Below is a small trained network, with its code and all its weights. Each question gives an input and a class and asks what happens when units are switched off, that is, made to give their printed mean instead of their output.

import numpy as np


def w(rows, s, z=0):
    codes = np.array(rows[::2]) - 128.0
    scale = np.full(codes.shape[1], s)
    scale[-1] = z or s
    return codes * scale


def f(y):
    return np.maximum(y, 0)


def log_softmax(a):
    a = a - a.max(-1, keepdims=True)
    return a - np.log(np.exp(a).sum(-1, keepdims=True))


def net(x, mask):
    res = np.array(x, float).reshape(1, 5) / 4 @ E
    y = f(res @ A[0][:, :-1].T + A[0][:, -1])
    res = res + np.where(mask, y, B[0][:, -1]) @ B[0][:, :-1]
    return log_softmax(res[-1] @ U[:, :-1].T + U[:, -1])


A, B = {}, {}
E = w([
[193,103,162,118,68,44,33,57,169,85,147,214],'x0',
[183,121,163,182,145,140,147,140,232,79,23,194],'x1',
[72,183,42,174,35,150,181,173,136,166,71,178],'x2',
[181,178,97,216,211,162,68,179,119,174,194,232],'x3',
[95,67,177,1,91,160,77,185,158,223,150,132],'x4',
],0.0099)
A[0] = w([
[130,133,115,157,120,118,148,113,114,107,120,112,196],'neuron 0',
[111,166,73,220,100,143,137,160,119,168,112,179,133],'neuron 1',
[117,162,69,213,208,144,137,144,10,143,220,96,115],'neuron 2',
[150,135,138,142,136,144,130,135,154,149,157,165,92],'neuron 3',
[134,104,169,71,122,115,54,119,142,155,185,137,116],'neuron 4',
[157,116,160,89,145,118,95,113,168,132,169,157,72],'neuron 5',
[98,125,130,104,167,172,127,187,114,185,129,93,7],'neuron 6',
[139,135,140,211,183,144,192,130,165,52,26,106,150],'neuron 7',
[128,124,140,183,170,141,150,141,147,114,85,135,178],'neuron 8',
[100,137,98,95,104,119,175,93,35,107,175,47,149],'neuron 9',
[145,116,175,114,221,135,97,125,155,83,153,83,153],'neuron 10',
[104,120,129,46,113,106,139,119,120,122,116,97,154],'neuron 11',
[102,131,121,95,178,183,165,194,109,233,152,93,247],'neuron 12',
],0.013,0.0016)
B[0] = w([
[100,160,117,99,145,149,126,147,149,166,119,132,165],'neuron 0',
[159,111,51,126,177,110,177,143,152,126,94,217,223],'neuron 1',
[119,125,181,84,89,137,221,120,187,152,230,99,250],'neuron 2',
[102,100,112,124,149,100,145,111,78,142,84,117,162],'neuron 3',
[146,126,139,104,89,144,106,143,145,127,113,242,212],'neuron 4',
[126,98,175,95,129,149,103,148,96,159,133,186,182],'neuron 5',
[145,142,114,126,118,108,151,136,122,138,181,220,206],'neuron 6',
[161,170,61,166,54,167,166,105,179,76,58,89,244],'neuron 7',
[138,154,112,154,127,124,148,112,142,68,128,127,184],'neuron 8',
[81,131,165,131,137,112,26,132,88,204,78,86,244],'neuron 9',
[151,66,177,138,161,117,162,125,86,98,68,133,195],'neuron 10',
[142,69,154,106,104,130,150,130,145,110,96,109,204],'neuron 11',
[141,164,95,112,131,127,105,123,149,165,181,252,251],'neuron 12',
],0.017,0.02)
U = w([
[88,98,156,135,87,130,84,108,104,103,38,2,144],'0',
[126,141,82,126,172,101,47,185,77,157,118,185,199],'1',
[155,169,138,159,96,188,129,110,134,70,136,71,2],'2',
[166,189,18,206,183,142,164,125,138,71,81,115,142],'3',
[179,71,215,141,213,117,143,98,44,109,76,116,98],'4',
[68,158,184,133,177,92,137,86,89,165,183,20,57],'5',
[162,141,141,103,98,145,178,121,159,149,137,161,195],'6',
[132,86,126,116,141,125,162,156,143,94,183,99,77],'7',
],0.0097,0.002)

Each question gives the input, the list of numbers given to net, and the class t.
The units are the neurons (one row each of A and B). Each row of codes is followed by its name. A weight is (code - 128) times the scale printed after its matrix; where a second scale follows, it is the last column's (A, B and U).
mask holds one flag per neuron, in row order. A switched-off neuron (its flag False) gives its mean, the last column of its row in B, instead of its output. The means were averaged over made-up inputs and are rounded, as every weight is.
A unit's drop is (log p(t) with every unit on - log p(t) with that unit switched off) / (log p(t) with every unit on - log p(t) with every unit switched off).
The circuit of an input: a set's keep is (log p(t) with only the set's units on - log p(t) with every unit switched off) / (log p(t) with every unit on - log p(t) with every unit switched off). Starting from the 12 units with the biggest drops (on a tie, the unit counted first), units are removed one at a time, each time the one whose removal leaves the highest keep (on an exact tie, the one counted first), for as long as the keep stays at least 0.8.
circuit, biggest first: the units of the circuit, biggest drop first
most important unit: the unit with the biggest drop
top k neurons: the k neurons with the biggest drops, biggest first
drop of u: that unit's drop, to one decimal
input [-8,-8,-5,-6,0], class 5: most important unit -> neuron 9
input [7,5,5,3,1], class 3: circuit, biggest first -> neuron 9; neuron 2
input [-8,-8,-6,0,-7], class 5: circuit, biggest first -> neuron 9; neuron 2
input [4,4,8,-6,6], class 0: circuit, biggest first -> neuron 12; neuron 2
input [-6,7,2,5,8], class 1: top 2 neurons -> neuron 2; neuron 12
input [-2,-1,-5,6,7], class 1: top 2 neurons -> neuron 7; neuron 12
input [-4,-6,4,-7,-4], class 5: top 3 neurons -> neuron 9; neuron 7; neuron 2
input [7,-1,-3,-7,6], class 4: top 4 neurons -> neuron 2; neuron 12; neuron 7; neuron 11
input [-7,-3,-7,-8,5], class 1: top 2 neurons -> neuron 12; neuron 9
input [-4,-4,1,1,6], class 1: top 3 neurons -> neuron 7; neuron 12; neuron 9
input [6,3,-1,-2,-3], class 3: top 2 neurons -> neuron 9; neuron 2
input [6,-4,-7,3,-5], class 4: top 2 neurons -> neuron 10; neuron 12
input [6,-6,1,3,5], class 1: top 2 neurons -> neuron 2; neuron 7
input [1,-3,6,7,7], class 1: most important unit -> neuron 7
input [-2,-6,-2,-5,-5], class 5: top 2 neurons -> neuron 7; neuron 2
input [6,-5,-5,-6,6], class 4: top 2 neurons -> neuron 11; neuron 12
input [3,-3,-7,1,-7], class 4: top 2 neurons -> neuron 10; neuron 12
input [-8,-4,7,0,8], class 1: drop of neuron 12 -> 0.1
input [4,-3,3,-5,5], class 0: drop of neuron 12 -> 0.5
input [3,4,-7,1,1], class 4: drop of neuron 6 -> 0.0
input [5,5,-7,-5,-3], class 4: most important unit -> neuron 10
input [-6,-4,-5,-1,-2], class 5: drop of neuron 9 -> 0.5
